Below are the code and all the weights of a small trained network. Each question names an input and a target symbol and asks about switching units off, where a switched-off unit gives its printed mean instead of its output.

import numpy as np


def w(rows, s, z=0):
    codes = np.array(rows[::2]) - 128.0
    scale = np.full(codes.shape[1], s)
    scale[-1] = z or s
    return codes * scale


def norm(h):
    return h / np.sqrt((h * h).mean(-1, keepdims=True) + 1e-5)


def f(y):
    return np.maximum(y, 0)


def softmax(a):
    e = np.exp(a - a.max(-1, keepdims=True))
    return e / e.sum(-1, keepdims=True)


def log_softmax(a):
    a = a - a.max(-1, keepdims=True)
    return a - np.log(np.exp(a).sum(-1, keepdims=True))


def net(x, mask):
    ids = ['ΔΘΠΣΦΩαβεζηλμ'.index(c) for c in x.split()]
    T = len(ids)
    res = E[ids] + P[:T]
    u = 0
    for l in range(2):
        q, k, v = (norm(res) @ M[l].T for M in (Q, K, V))
        z = softmax(np.where(np.tri(T) > 0, q @ k.T / 2**0.5, -1e9)) @ v
        res = res + np.where(mask[u], z, O[l][:, -1]) @ O[l][:, :-1]
        u += 1
        y = f(norm(res) @ A[l][:, :-1].T + A[l][:, -1])
        res = res + np.where(mask[u : u + 16], y, B[l][:, -1]) @ B[l][:, :-1]
        u += 16
    return log_softmax(norm(res)[-1] @ U[:, :-1].T + U[:, -1])


Q, K, V, O, A, B = {}, {}, {}, {}, {}, {}
E = w([
[108,118,143],'Δ',
[72,156,254],'Θ',
[119,119,133],'Π',
[107,119,145],'Σ',
[209,126,178],'Φ',
[171,141,165],'Ω',
[111,119,141],'α',
[160,102,166],'β',
[49,130,88],'ε',
[91,232,117],'ζ',
[132,185,133],'η',
[106,149,112],'λ',
[104,94,117],'μ',
],0.038)
P = w([
[203,115,3],'0',
[67,95,191],'1',
[77,97,180],'2',
[81,102,184],'3',
[80,100,185],'4',
[77,98,187],'5',
[85,101,184],'6',
[82,102,188],'7',
[78,100,194],'8',
[80,107,192],'9',
[88,101,186],'10',
],0.0054)
Q[0] = w([
[233,115,56],'L0H0',
[227,119,252],'L0H0',
],0.018)
K[0] = w([
[81,123,251],'L0H0',
[201,63,140],'L0H0',
],0.02)
V[0] = w([
[123,55,103],'L0H0',
[175,143,3],'L0H0',
],0.0075)
O[0] = w([
[221,120,207,53],'L0H0',
[165,255,98,253],'L0H0',
],0.0058,0.00063)
A[0] = w([
[114,154,83,2],'L0N0',
[114,138,63,133],'L0N1',
[111,176,121,147],'L0N2',
[183,123,124,94],'L0N3',
[115,146,115,35],'L0N4',
[137,70,164,63],'L0N5',
[106,62,133,168],'L0N6',
[146,134,162,202],'L0N7',
[162,111,94,86],'L0N8',
[142,172,103,39],'L0N9',
[70,125,119,127],'L0N10',
[126,134,127,81],'L0N11',
[110,6,134,5],'L0N12',
[172,135,104,4],'L0N13',
[144,125,150,92],'L0N14',
[133,137,98,9],'L0N15',
],0.022,0.0059)
B[0] = w([
[116,77,134,144],'L0N0',
[80,121,155,176],'L0N1',
[167,98,138,241],'L0N2',
[124,124,64,159],'L0N3',
[113,109,124,136],'L0N4',
[121,176,89,214],'L0N5',
[132,165,176,253],'L0N6',
[97,114,78,244],'L0N7',
[91,145,192,133],'L0N8',
[157,97,164,171],'L0N9',
[174,122,108,235],'L0N10',
[132,128,127,128],'L0N11',
[104,90,248,243],'L0N12',
[52,133,151,129],'L0N13',
[110,128,97,156],'L0N14',
[155,128,134,129],'L0N15',
],0.017,0.0067)
Q[1] = w([
[26,171,30],'L1H0',
[2,6,240],'L1H0',
],0.0034)
K[1] = w([
[159,179,196],'L1H0',
[2,125,85],'L1H0',
],0.0093)
V[1] = w([
[91,255,86],'L1H0',
[140,196,137],'L1H0',
],0.0042)
O[1] = w([
[55,171,253,1],'L1H0',
[47,123,158,155],'L1H0',
],0.0034,0.00091)
A[1] = w([
[159,137,149,98],'L1N0',
[150,83,149,149],'L1N1',
[140,166,142,120],'L1N2',
[204,80,140,73],'L1N3',
[254,195,168,2],'L1N4',
[165,141,153,93],'L1N5',
[86,67,124,132],'L1N6',
[149,105,138,104],'L1N7',
[73,229,133,79],'L1N8',
[121,153,164,118],'L1N9',
[42,133,109,57],'L1N10',
[108,108,140,139],'L1N11',
[66,127,86,97],'L1N12',
[92,70,111,97],'L1N13',
[66,37,109,85],'L1N14',
[58,130,76,97],'L1N15',
],0.018,0.016)
B[1] = w([
[136,127,148,165],'L1N0',
[158,118,101,249],'L1N1',
[143,113,127,179],'L1N2',
[98,155,111,193],'L1N3',
[139,163,218,254],'L1N4',
[135,123,146,174],'L1N5',
[129,142,179,189],'L1N6',
[128,128,168,141],'L1N7',
[148,180,52,169],'L1N8',
[118,127,84,209],'L1N9',
[121,8,175,148],'L1N10',
[129,108,153,189],'L1N11',
[77,92,125,158],'L1N12',
[138,110,192,150],'L1N13',
[189,105,183,165],'L1N14',
[84,100,81,165],'L1N15',
],0.018,0.0058)
U = w([
[58,114,87,213],'Δ',
[110,128,137,130],'Θ',
[104,141,132,125],'Π',
[199,89,85,224],'Σ',
[215,221,171,68],'Φ',
[126,117,130,123],'Ω',
[129,122,128,119],'α',
[248,26,155,1],'β',
[27,215,136,74],'ε',
[120,126,133,121],'ζ',
[101,210,96,177],'η',
[105,121,140,128],'λ',
[125,17,130,122],'μ',
],0.018,0.0066)

Each question gives the input, a string of symbols that net reads in full, and the target symbol t.
The units are the heads (2 rows each of Q, K, V and O) and the neurons (one row each of A and B). Each row of codes is followed by its name. A weight is (code - 128) times the scale printed after its matrix; where a second scale follows, it is the last column's (O, A, B and U).
mask holds one flag per unit, layer by layer, with each layer's heads first. A switched-off unit (its flag False) gives its mean, the last column of its rows in O or B, instead of its output. The means were averaged over made-up inputs and are rounded, as every weight is.
A unit's drop is (log p(t) with every unit on - log p(t) with that unit switched off) / (log p(t) with every unit on - log p(t) with every unit switched off).
most important unit: the unit with the biggest drop
k most important neurons: the k neurons with the biggest drops, biggest first
top k neurons in layer l: the k neurons of layer l with the biggest drops, biggest first
drop of u: that unit's drop, to one decimal
input μ η α α ζ η η η Σ, target Δ: top 2 neurons in layer 0	[L0N12, L0N7]
input ζ ζ μ λ μ λ η Δ Σ, target β: 4 most important neurons	[L0N10, L1N4, L0N1, L0N5]
input ζ μ Π Δ, target β: 3 most important neurons	[L0N10, L1N4, L0N5]
input α Σ λ μ η α Π, target ε: 3 most important neurons	[L0N5, L0N2, L0N12]
input λ μ Φ μ η Φ μ Σ, target Σ: 2 most important neurons	[L0N6, L1N4]
input ε η λ Ω η η μ μ Δ, target η: most important unit	L0N2
input Π μ η λ η μ Δ α, target μ: top 2 neurons in layer 0	[L0N6, L0N12]
input η Ω Φ η Σ Σ Σ, target Φ: 3 most important neurons	[L0N10, L0N12, L0N1]
input λ Δ μ β ε Δ, target Σ: 3 most important neurons	[L0N6, L0N12, L0N10]
input ζ Φ Π, target β: 4 most important neurons	[L0N10, L0N5, L1N4, L1N1]
input μ μ Δ β λ μ μ μ μ λ Σ, target Δ: 2 most important neurons	[L0N7, L0N12]
input μ ζ β Σ Σ Ω μ η Σ μ Δ, target Δ: 4 most important neurons	[L0N7, L0N12, L1N10, L1N8]
input ε μ μ α, target η: top 2 neurons in layer 0	[L0N12, L0N2]
input Π β β Φ Σ, target μ: top 4 neurons in layer 0	[L0N6, L0N12, L0N5, L0N9]
input ζ Σ ζ Δ Σ η Ω μ Δ Θ, target ε: 2 most important neurons	[L0N12, L1N8]
input ε μ Θ Π η η Π α, target η: most important unit	L0H0
input λ η η η Δ α Σ, target Σ: top 4 neurons in layer 0	[L0N6, L0N12, L0N10, L0N1]
input ζ η μ Σ Δ μ α, target β: drop of L0H0	1.4
input ζ Ω α, target β: drop of L0N5	0.9
input η Φ η η Π ε Σ λ μ η α, target Φ: most important unit	L0N10
input α Δ μ Π, target ε: drop of L0N2	0.3
input η Ω Φ η μ μ Π, target Φ: drop of L0N7	1.1
